(in the rows, 128 means zero)
Each row has two labels, one from each of two sets.
[145 147 129 179 131 127 148 124 109 111 140 126 143  92 118 118 116 157
 113 132 116 163 144 142 144 124 134 123 102 126 162 137  85 137 121 136
 119 185 152 125 128 181 120 157 122 137 108 177 103 160 111 130 133 134
 145 176 137] | F, ZN
[140 125 134 160 120 123 171 138 108 110 111 125 163  77 129 109 144 154
 140 144 116 138 159 151 154 129 134 122 117 108 191 121 102 167 103 121
 136 147 143 153 119 171 119 114  46 130 103 111  92 151  87 157 108 111
 168 150 102] | A, PG
[106 156  36 163 126 141 190 178 114 112 133 132 197  61 155 107 128 186
 112 163 113 150 153 171 185 125 146 120  62 103 173 101  80 192  64 112
 128 199 122 140 115 178  93 153  90 164 119 144  23 233  94 195 104 131
 174 158 102] | S, PG
[121 128 101 135 113 139 148 129 126 109 133 148 176  96 119 134 150 143
 117 132 126 147 125 117  96 126 102 129 103  99 165 107 131 152  93 136
 123 164 112 132 142 171 124 152 128 141 137 142  55 168 109 127 121 132
 137 160 119] | F, PG
[117 147 122 128 123 147 182 129 129 103 138 138 156  83 134  97 139 153
 140 163 116 158 141  79 144 115 118 115  91 119 169  99  95 168  85 109
 139 172 133 129 116 126  93 140 133 146 129 128  64 168 104 134 115 117
 163 122  91] | K, QQ
[125 158 118 138 112 134 160 119 135 127 139 120 176 112 112 129 121 148
 137 136 136 123 252 111 163 112 135 103 106 136 161 106 111 171  86 104
 139 150 121 139 115 145 127 110 112 151 125 133  66 155 112 127 141 125
 127 123  93] | F, Nj
[134 113 117 165 132 164 168 172 117 120 134 116 196  55 122 105 116  74
 110 165 131 137 147 147 137 139 161 125  92 105 174 128 106 138  99 121
 109 162 151 113 119 120  83 121 127 137 134 106  75 142 108 152 116 131
 167 118 111] | K, PG
[136 139 119 166 114 154 174 144 105 125 128 127 175  73 136 115 140 153
 128 149 119 177 147 155 155 139 138 138 100 112 170 113 109 149 103 134
 129 171 132 109 131 155 100 126 111 150 104 135  51 165 104 156 111 113
 169 136 141] | K, PG
[124 149 119 164 103 145 153 162 115 114 117 135 166  90 125 121 135 124
 151 148  98 136 137 133 165 155 154 137 102 104 160 138  88 139  76 127
 140 161 124 128 117 167  97 130 141 142 127 143 101 161 111 153 108 136
 144 145 108] | F, PG
[ 60 148 107 160 122 143 152 154 138 154  73  88 183  86 122 167 140 146
 147 134 135  63 113 106 166 121 154 117  95 143 131  97 120 179 106 141
 146 141 110 121 104 100 115 158 101 127 131 132  61 157 122 142 169 132
 177 117 135] | S, FD
[131 126 128 172 110 164 184 166 126 118 138 124 183  72 132  95 151 119
 115 169 104 146 150 137 152 150 138 123  99 116 199 118 106 160 111 120
 135 141 122 145 125 134 101 103 124 134 119 119  99 141  97 149 111 118
 168 136  89] | K, PG
[117 144 122 167 104 116 180 139 121  96 129 139 177  85 120 123 171 151
 137 139 114 156 158 123 158 159 128 124 100 120 187 118 110 177 110 112
 133 190 142 165 133 154 126 125 104 154  98 143  89 162  96 156 117 114
 160 137  80] | A, Nj
[137 119 131 171 104  97 161 135 126  91 159 138 162 111 127  83 179 130
 127 144 113 186 156 158 140 141 103 129 108  98 194 131 103 153 118 118
 146 179 142 157 160 192 124  99 119 127  95 136 133 147 101 151  99 127
 147 146  93] | A, PG
[155 131 119 142 103 118 163 110 133 102 125 155 160  93 144 112 127 169
 129 147 121 165 168 156 146 136 121 124 105 116 194 114 128 157 107 128
 140 211 128 129 143 181 134 141 107 152  99 145  63 159 110 145 121 124
 137 179 113] | S, PG
[141 173 119 154 131 117 122 120 138 113 112  88 169 108 141 100 122 163
 121 102 129 129 158 151 167 135 127 131 120 124 167 138  90 144 104 124
 117 139 126 113 119 155 120 155  92 131 116 124  82 181 113 151 124 131
 112 143 126] | K, Nj
[113 110 113 176  97 184 166 156 102 120  93 130 191  77 124 127 169 134
 139 150 108 141 136 131 148 139 131 129  87 127 185 101 121 168 115 140
 122 180 131 155  62 147 116 129 122 137 100 149  73 166  98 174 131 125
 157 160  98] | K, PG
[130 160 157 160 106 141 156 154 120 110 108 119 192  88 141 119 122 164
 131 144 142 129 129 129 162 131 161 110  83 113 158 116  98 151 105 135
 133 152 119 136 107 147 112 157 109 137 123 158  80 178 113 144 115 132
 161 128 119] | S, PG
[163 135 120 171 102 153 202 166 122 124 118 126 191  66 125  65 129 152
 113 175 121 133 142 143 158 140 168 133  83 111 190 114  84 162  96 128
 144 162 130 125 112 147  89 138 102 141 134 145  67 172 110 155 125 141
 193 129 112] | K, PG
[120 146 118 132 139 144 173 137 127 152 124 158 140  96 132 111 122 154
  91 147 120 136 139 142 161 127 121  92 115 136 170 116 117 155 107 127
 134 140 140 122 102 138  91 120 131 131 102 119  66 140 122 137 128  57
 142 120 112] | K, QQ
[182 149  99 145 129 160 164 106 123  83 150 132 221  79 148  85 128 173
 100 168 116 169 140 157 205 142 122 119  56 107 239 118  80 150  68 128
 119 173 123  97 124 192  77 174  97 166 126 123   6 214 121 135 111 138
 165 166 105] | K, ZN
[102 143 123 166  81 126 121 165 138 116 113  77 163 119 115 166 134 116
 184 146 148 111 129 116 162 129 175 115 109 137 133 116 104 155 123 107
 142 124 126 137 115  96 129 126 100 111 131 153 150 128 122 137 112 132
 175 119  95] | A, FD
[126 141 119 164  90 107 167 147 122 137 114 150 169 103 122 129 157 146
 144 141 132 146 146 124 160 121 166 127  82 108 190 115 118 174 110 123
 131 178 123 147 129 160 126 120 126 138 145 157  96 174 106 135 116 123
 162 159 105] | A, PG
[112 164 115 177  75 155 153 147 141 139  74 109 196  99 145 176 141 169
 153 131 136  69 125 107 171 140 156 116  92 138 145 102 117 166 115 147
 123 153 107 126 117 154 155 158 110 128 132 109  46 182 118 158 168 120
 180 162 141] | F, FD
[127 128 140 139 121 120 181 132 109 108 127 123 110  85 124 115 166 147
 163 116 106 149 156 151 116 131 143 137  90  95 183 120 108 167 102 106
 123 180 170 167 126 132 111  93 120 144 121 121 104 141  94 142 107 124
 149 147  88] | A, ZN
[121 168 111 173 135 139 138 136 117 133  96 148 148  85 182 127 136 148
 129 141 101 118 139 141 167 106 145 130  95 126 148 106 113 165 114 119
 139 179 121 134  50 166 145 148 123 157 112 146  44 178 116 170 132 137
 159 175 170] | F, ZN
[124 142 112 140 108 146 153 117 106  85 143 155 164 124 127 117 131 127
 132 150 127 150 145 121 152 117 127 121 100 108 153 107 111 154 125 119
 129 171 129 124 112 154 131 141 123 136 129 143  81 166 115 131 117 120
 198 152 112] | S, PG
[100 157 116 109 108 158 151 128 124 142 119 121 171  93 144 134 105 154
 142 125 128 127 161 133 171 123 148 117  90 123 155 113 101 128  88 103
 118 149 143 104 110 138 112 168 108 143 135 119  51 161  16 122 125 126
 151 124 108] | F, QQ
[125 113 119 112  93  91 159 112 130  87 140 166 155 159 135  86 150 125
 129 128 124 205 143 131 135 119  75 124 102 121 215 125 111 166 107 131
 122 171 140 131 147 184 124 128 116 137 108 123  80 166 100 149 119 123
 142 143  76] | A, PG
